Here is a tiny trained network, its code and every weight. The questions are about switching its units off for an input and a class, where a switched-off unit gives its printed mean instead of its output.

import numpy as np


def w(rows, s, z=0):
    codes = np.array(rows[::2]) - 128.0
    scale = np.full(codes.shape[1], s)
    scale[-1] = z or s
    return codes * scale


def norm(h):
    return h / np.sqrt((h * h).mean(-1, keepdims=True) + 1e-5)


def f(y):
    return y / 2 * (1 + np.tanh(0.7978845608 * (y + 0.044715 * y**3)))


def log_softmax(a):
    a = a - a.max(-1, keepdims=True)
    return a - np.log(np.exp(a).sum(-1, keepdims=True))


def net(x, mask):
    res = np.array(x, float).reshape(1, 4) / 4 @ E
    u = 0
    for l in range(2):
        y = f(norm(res) @ A[l][:, :-1].T + A[l][:, -1])
        res = res + np.where(mask[u : u + 11], y, B[l][:, -1]) @ B[l][:, :-1]
        u += 11
    return log_softmax(norm(res)[-1] @ U[:, :-1].T + U[:, -1])


A, B = {}, {}
E = w([
[219,92,46,196,137,104,178,175,47,97,161,2],'x0',
[210,157,254,143,104,105,251,148,180,160,193,119],'x1',
[140,218,66,109,148,179,23,168,137,188,247,100],'x2',
[130,123,106,100,141,110,153,129,133,155,123,114],'x3',
],0.0091)
A[0] = w([
[84,81,7,130,169,141,49,126,25,70,56,82,117],'L0N0',
[101,101,171,101,163,125,129,75,135,116,89,191,115],'L0N1',
[52,73,118,77,148,46,93,114,126,30,77,80,26],'L0N2',
[100,197,88,52,176,187,40,204,131,110,109,66,83],'L0N3',
[143,120,91,230,108,126,201,128,72,167,81,121,123],'L0N4',
[67,253,143,10,160,151,84,20,241,114,183,164,47],'L0N5',
[171,175,91,118,191,155,110,147,101,126,153,102,3],'L0N6',
[201,144,134,139,165,126,147,136,85,132,160,122,100],'L0N7',
[8,126,22,63,180,162,43,87,70,70,39,160,209],'L0N8',
[120,149,105,120,79,163,100,175,101,160,220,101,70],'L0N9',
[77,105,202,41,162,153,129,116,184,142,52,231,164],'L0N10',
],0.0074,0.0041)
B[0] = w([
[33,109,91,83,24,202,223,106,142,166,110,74,233],'L0N0',
[122,181,60,109,105,139,132,118,178,144,84,52,167],'L0N1',
[75,77,122,186,135,115,42,222,125,148,142,126,162],'L0N2',
[153,202,161,156,83,154,139,32,90,133,150,109,183],'L0N3',
[122,114,254,138,157,98,79,107,93,112,123,222,165],'L0N4',
[177,62,158,114,52,108,166,129,49,154,196,220,193],'L0N5',
[140,192,73,172,150,109,103,139,130,124,153,52,146],'L0N6',
[88,102,99,52,207,107,46,158,183,23,113,184,148],'L0N7',
[248,143,183,109,212,48,66,70,81,68,111,147,250],'L0N8',
[160,211,29,152,198,166,191,156,155,89,66,203,162],'L0N9',
[128,191,102,163,232,180,102,166,197,106,76,35,211],'L0N10',
],0.0081,0.014)
A[1] = w([
[138,113,140,117,124,127,98,55,119,121,69,72,117],'L1N0',
[110,162,142,175,43,206,163,179,204,214,111,155,156],'L1N1',
[65,183,74,189,87,167,119,130,105,121,115,91,2],'L1N2',
[19,61,118,143,65,153,129,162,101,159,97,125,42],'L1N3',
[111,72,115,131,159,109,108,106,133,125,58,103,55],'L1N4',
[94,101,172,145,162,121,183,142,166,108,99,109,133],'L1N5',
[119,6,152,141,86,90,160,145,54,115,121,157,55],'L1N6',
[129,150,116,71,107,157,118,98,96,152,185,214,150],'L1N7',
[176,183,121,174,139,150,157,140,86,143,164,78,94],'L1N8',
[150,136,119,143,135,116,140,207,161,165,237,136,57],'L1N9',
[124,172,146,112,103,127,204,121,178,107,151,84,69],'L1N10',
],0.012,0.0043)
B[1] = w([
[108,126,138,166,151,137,149,200,179,154,152,160,254],'L1N0',
[92,134,82,119,58,65,195,134,165,116,106,118,192],'L1N1',
[143,64,126,72,133,164,163,117,142,129,135,92,180],'L1N2',
[7,158,92,181,140,162,43,138,88,237,119,165,163],'L1N3',
[125,140,138,148,163,137,114,192,127,111,168,168,201],'L1N4',
[172,184,78,104,67,130,127,42,123,105,122,89,215],'L1N5',
[137,56,161,173,108,88,159,129,84,125,206,117,213],'L1N6',
[114,62,136,101,99,80,148,133,95,206,142,140,199],'L1N7',
[101,120,183,124,164,139,80,119,154,104,75,82,206],'L1N8',
[100,87,148,133,145,142,122,201,154,79,96,199,184],'L1N9',
[105,133,101,171,132,135,69,100,91,184,149,106,178],'L1N10',
],0.012,0.0093)
U = w([
[124,175,148,143,239,163,74,199,200,67,87,138,254],'0',
[180,154,171,83,137,105,65,32,27,212,143,177,76],'1',
[32,71,141,214,117,134,115,145,45,166,174,120,61],'2',
[100,132,79,57,137,225,121,59,93,140,130,1,100],'3',
[120,242,113,138,51,98,171,34,210,118,68,65,126],'4',
[92,103,141,75,48,90,177,198,167,168,151,208,140],'5',
[218,92,194,159,95,76,182,77,95,45,194,94,50],'6',
],0.017,0.0024)

Each question gives the input, the list of numbers given to net, and the class t.
The units are the neurons (one row each of A and B). Each row of codes is followed by its name. A weight is (code - 128) times the scale printed after its matrix; where a second scale follows, it is the last column's (A, B and U).
mask holds one flag per neuron, layer by layer. A switched-off neuron (its flag False) gives its mean, the last column of its row in B, instead of its output. The means were averaged over made-up inputs and are rounded, as every weight is.
A unit's drop is (log p(t) with every unit on - log p(t) with that unit switched off) / (log p(t) with every unit on - log p(t) with every unit switched off).
The circuit of an input: a set's keep is (log p(t) with only the set's units on - log p(t) with every unit switched off) / (log p(t) with every unit on - log p(t) with every unit switched off). Starting from the 12 units with the biggest drops (on a tie, the unit counted first), units are removed one at a time, each time the one whose removal leaves the highest keep (on an exact tie, the one counted first), for as long as the keep stays at least 0.8.
circuit, biggest first: the units of the circuit, biggest drop first
top k neurons: the k neurons with the biggest drops, biggest first
top k neurons in layer l: the k neurons of layer l with the biggest drops, biggest first
drop when u is switched off: that unit's drop, to one decimal
input [-7,-8,1,0], class 1: circuit, biggest first -> L0N8
input [-8,1,0,5], class 4: top 4 neurons in layer 0 -> L0N10; L0N1; L0N8; L0N5
input [0,0,6,-1], class 1: top 2 neurons -> L0N3; L0N10
input [-8,0,-5,-7], class 0: top 2 neurons -> L0N0; L0N10
input [-3,2,-7,6], class 4: top 2 neurons -> L0N8; L1N5
input [-6,0,1,5], class 1: top 3 neurons in layer 0 -> L0N5; L0N0; L0N10
input [-8,-1,6,-8], class 1: top 2 neurons -> L0N5; L0N0
input [-6,1,2,-6], class 5: top 2 neurons in layer 0 -> L0N5; L0N8
input [-5,2,6,0], class 5: top 2 neurons in layer 0 -> L0N8; L0N5
input [6,-1,-7,7], class 2: top 2 neurons -> L0N8; L1N3
input [-5,0,-6,-6], class 0: top 2 neurons -> L0N0; L1N4
input [1,5,2,-7], class 0: top 2 neurons in layer 0 -> L0N0; L0N5
input [-4,2,-2,0], class 4: drop when L0N8 is switched off -> 1.1
input [-2,-7,2,4], class 1: drop when L0N8 is switched off -> 1.4
input [-7,3,8,8], class 5: drop when L0N8 is switched off -> 0.8
input [-1,3,6,-1], class 5: drop when L0N8 is switched off -> 1.4
input [-6,-1,-3,0], class 0: circuit, biggest first -> L0N10
